Here is a tiny trained network, its code and every weight. The questions are about switching its units off for an input and a target symbol, where a switched-off unit gives its printed mean instead of its output.

import numpy as np


def w(rows, s, z=0):
    codes = np.array(rows[::2]) - 128.0
    scale = np.full(codes.shape[1], s)
    scale[-1] = z or s
    return codes * scale


def f(y):
    return y / 2 * (1 + np.tanh(0.7978845608 * (y + 0.044715 * y**3)))


def softmax(a):
    e = np.exp(a - a.max(-1, keepdims=True))
    return e / e.sum(-1, keepdims=True)


def log_softmax(a):
    a = a - a.max(-1, keepdims=True)
    return a - np.log(np.exp(a).sum(-1, keepdims=True))


def net(x, mask):
    ids = ['αβγδεζηλμξπστφψω'.index(c) for c in x.split()]
    T = len(ids)
    res = E[ids] + P[:T]
    u = 0
    for l in range(2):
        r = res
        for j in range(3):
            rows = slice(4 * j, 4 * j + 4)
            q, k, v = (r @ M[l][rows].T for M in (Q, K, V))
            z = softmax(np.where(np.tri(T) > 0, q @ k.T / 4**0.5, -1e9)) @ v
            o = O[l][rows]
            res = res + np.where(mask[u + j], z, o[:, -1]) @ o[:, :-1]
        u += 3
        y = f(res @ A[l][:, :-1].T + A[l][:, -1])
        res = res + np.where(mask[u : u + 8], y, B[l][:, -1]) @ B[l][:, :-1]
        u += 8
    return log_softmax(res[-1] @ U[:, :-1].T + U[:, -1])


Q, K, V, O, A, B = {}, {}, {}, {}, {}, {}
E = w([
[154,165,103],'α',
[221,95,163],'β',
[37,124,98],'γ',
[134,32,89],'δ',
[158,126,89],'ε',
[144,136,250],'ζ',
[128,48,98],'η',
[137,188,187],'λ',
[146,149,221],'μ',
[197,181,82],'ξ',
[137,43,105],'π',
[63,102,192],'σ',
[161,196,101],'τ',
[129,46,96],'φ',
[144,197,184],'ψ',
[184,180,85],'ω',
],0.015)
P = w([
[120,147,147],'0',
[147,158,135],'1',
[174,156,132],'2',
[185,163,129],'3',
[203,160,127],'4',
[213,170,126],'5',
[224,164,122],'6',
[239,179,120],'7',
[244,180,112],'8',
[253,190,107],'9',
[249,202,100],'10',
],0.0027)
Q[0] = w([
[126,150,166],'L0H0',
[10,91,148],'L0H0',
[151,194,141],'L0H0',
[250,154,93],'L0H0',
[176,146,83],'L0H1',
[108,86,142],'L0H1',
[157,141,83],'L0H1',
[56,99,131],'L0H1',
[120,99,87],'L0H2',
[163,143,120],'L0H2',
[102,128,99],'L0H2',
[113,74,143],'L0H2',
],0.015)
K[0] = w([
[104,123,157],'L0H0',
[7,176,85],'L0H0',
[152,159,216],'L0H0',
[235,70,179],'L0H0',
[73,143,133],'L0H1',
[182,135,170],'L0H1',
[67,146,138],'L0H1',
[174,149,101],'L0H1',
[87,141,104],'L0H2',
[154,175,179],'L0H2',
[39,121,147],'L0H2',
[121,158,88],'L0H2',
],0.011)
V[0] = w([
[73,212,174],'L0H0',
[148,146,2],'L0H0',
[98,157,203],'L0H0',
[87,172,84],'L0H0',
[152,173,145],'L0H1',
[164,104,158],'L0H1',
[114,133,166],'L0H1',
[159,103,205],'L0H1',
[158,168,145],'L0H2',
[163,154,97],'L0H2',
[8,190,139],'L0H2',
[143,115,57],'L0H2',
],0.0069)
O[0] = w([
[39,156,129,71],'L0H0',
[164,135,53,64],'L0H0',
[64,166,186,135],'L0H0',
[37,203,2,30],'L0H0',
[108,103,96,161],'L0H1',
[160,27,149,165],'L0H1',
[152,123,116,123],'L0H1',
[143,53,164,170],'L0H1',
[138,105,126,191],'L0H2',
[118,102,153,176],'L0H2',
[146,222,64,3],'L0H2',
[114,174,164,119],'L0H2',
],0.005,0.0021)
A[0] = w([
[191,99,67,200],'L0N0',
[122,103,163,45],'L0N1',
[189,92,130,222],'L0N2',
[144,219,161,242],'L0N3',
[57,145,166,19],'L0N4',
[68,137,163,1],'L0N5',
[131,198,2,218],'L0N6',
[132,80,29,231],'L0N7',
],0.009,0.0036)
B[0] = w([
[142,79,102,236],'L0N0',
[158,196,126,122],'L0N1',
[108,62,143,253],'L0N2',
[118,216,171,237],'L0N3',
[172,90,49,120],'L0N4',
[226,96,31,112],'L0N5',
[78,177,2,194],'L0N6',
[86,31,104,222],'L0N7',
],0.0075,0.005)
Q[1] = w([
[38,129,153],'L1H0',
[213,123,209],'L1H0',
[49,147,174],'L1H0',
[92,108,116],'L1H0',
[163,136,80],'L1H1',
[149,148,73],'L1H1',
[126,163,63],'L1H1',
[108,177,84],'L1H1',
[22,81,53],'L1H2',
[137,132,8],'L1H2',
[69,64,144],'L1H2',
[22,97,93],'L1H2',
],0.011)
K[1] = w([
[35,209,126],'L1H0',
[200,160,219],'L1H0',
[89,149,138],'L1H0',
[117,160,81],'L1H0',
[53,137,71],'L1H1',
[40,118,74],'L1H1',
[39,106,76],'L1H1',
[2,71,92],'L1H1',
[69,50,39],'L1H2',
[10,150,38],'L1H2',
[128,59,135],'L1H2',
[116,57,55],'L1H2',
],0.0091)
V[1] = w([
[206,98,142],'L1H0',
[189,125,107],'L1H0',
[146,46,70],'L1H0',
[90,125,115],'L1H0',
[138,197,100],'L1H1',
[186,129,80],'L1H1',
[38,126,104],'L1H1',
[18,56,126],'L1H1',
[243,194,94],'L1H2',
[80,72,127],'L1H2',
[71,100,11],'L1H2',
[1,92,169],'L1H2',
],0.0082)
O[1] = w([
[67,123,137,209],'L1H0',
[54,89,153,136],'L1H0',
[64,108,72,233],'L1H0',
[136,117,112,114],'L1H0',
[108,95,135,73],'L1H1',
[96,68,130,83],'L1H1',
[171,130,124,81],'L1H1',
[176,186,106,127],'L1H1',
[39,89,195,2],'L1H2',
[168,148,73,208],'L1H2',
[119,172,86,71],'L1H2',
[254,191,115,218],'L1H2',
],0.0069,0.0031)
A[1] = w([
[127,158,244,9],'L1N0',
[167,136,109,212],'L1N1',
[93,211,96,206],'L1N2',
[167,116,87,199],'L1N3',
[162,65,159,2],'L1N4',
[180,68,135,227],'L1N5',
[210,106,117,200],'L1N6',
[166,134,110,214],'L1N7',
],0.011,0.0055)
B[1] = w([
[225,32,2,254],'L1N0',
[185,148,172,186],'L1N1',
[24,222,114,191],'L1N2',
[223,128,134,218],'L1N3',
[68,227,27,155],'L1N4',
[95,108,184,228],'L1N5',
[115,163,212,215],'L1N6',
[224,143,208,186],'L1N7',
],0.0065,0.011)
U = w([
[198,86,180,175],'α',
[42,74,213,232],'β',
[105,146,115,113],'γ',
[129,133,119,2],'δ',
[142,197,146,146],'ε',
[172,77,2,115],'ζ',
[109,90,26,59],'η',
[105,151,138,215],'λ',
[114,166,207,203],'μ',
[125,132,120,14],'ξ',
[125,133,122,14],'π',
[128,133,119,10],'σ',
[100,118,52,72],'τ',
[119,181,239,93],'φ',
[43,194,176,124],'ψ',
[149,80,52,21],'ω',
],0.009,0.0071)

Each question gives the input, a string of symbols that net reads in full, and the target symbol t.
The units are the heads (4 rows each of Q, K, V and O) and the neurons (one row each of A and B). Each row of codes is followed by its name. A weight is (code - 128) times the scale printed after its matrix; where a second scale follows, it is the last column's (O, A, B and U).
mask holds one flag per unit, layer by layer, with each layer's heads first. A switched-off unit (its flag False) gives its mean, the last column of its rows in O or B, instead of its output. The means were averaged over made-up inputs and are rounded, as every weight is.
A unit's drop is (log p(t) with every unit on - log p(t) with that unit switched off) / (log p(t) with every unit on - log p(t) with every unit switched off).
unit that matters most: the unit with the biggest drop
k most important neurons: the k neurons with the biggest drops, biggest first
top k neurons in layer l: the k neurons of layer l with the biggest drops, biggest first
heads that matter: for each layer, one digit per head in row order, 1 if its drop is at least 0.15 and else 0, layers parted by /
input σ μ ζ φ λ ζ ξ α ψ α, target α: heads that matter	100 / 101
input γ ξ ε δ σ, target ε: most important neuron	L0N7
input δ α δ β ζ ξ λ, target α: top 2 neurons in layer 1	L1N0; L1N2
input τ ψ ξ σ ψ δ, target α: heads that matter	000 / 001
input ζ μ γ σ ε δ δ γ φ ε, target ε: top 2 neurons in layer 0	L0N6; L0N7
input φ φ σ ε δ ξ ε ξ, target η: top 2 neurons in layer 0	L0N6; L0N0
input τ ψ ξ σ γ δ σ τ δ γ ξ, target ε: heads that matter	100 / 011
input ξ ζ ψ ξ, target α: heads that matter	100 / 101
input ψ β ζ δ α τ ζ ξ ξ ξ β, target β: heads that matter	000 / 100
input ξ λ τ τ, target ψ: 3 most important neurons	L0N6; L1N0; L1N2
input δ τ ψ γ ε μ ζ τ τ τ η, target α: heads that matter	000 / 001
input μ σ μ ω ζ ψ τ, target α: heads that matter	100 / 101
input δ τ λ δ τ τ α τ γ ε, target ε: 3 most important neurons	L1N0; L0N6; L1N2
input ψ τ σ ψ ω δ ψ δ β τ ε, target β: 2 most important neurons	L1N0; L0N6
input γ τ η, target α: heads that matter	000 / 110
input ψ γ ξ, target ε: heads that matter	000 / 000
input π σ ε λ, target α: 2 most important neurons	L1N0; L0N6
input ψ τ ζ ε ζ ω, target α: 2 most important neurons	L1N0; L1N2
input γ ε ω, target ε: 2 most important neurons	L0N6; L1N2
input δ π σ δ τ ψ δ ω β α, target β: heads that matter	100 / 001
input ψ μ ε τ β ψ ψ μ β, target β: heads that matter	000 / 000
input γ ψ τ γ τ, target ε: heads that matter	100 / 100
input λ ε σ π, target α: heads that matter	000 / 001
input π τ ω δ τ δ ξ μ ζ ω, target α: top 3 neurons in layer 1	L1N2; L1N0; L1N4
input ζ ψ γ σ, target ε: top neuron in layer 0	L0N3
input β λ τ τ, target β: unit that matters most	L1H2
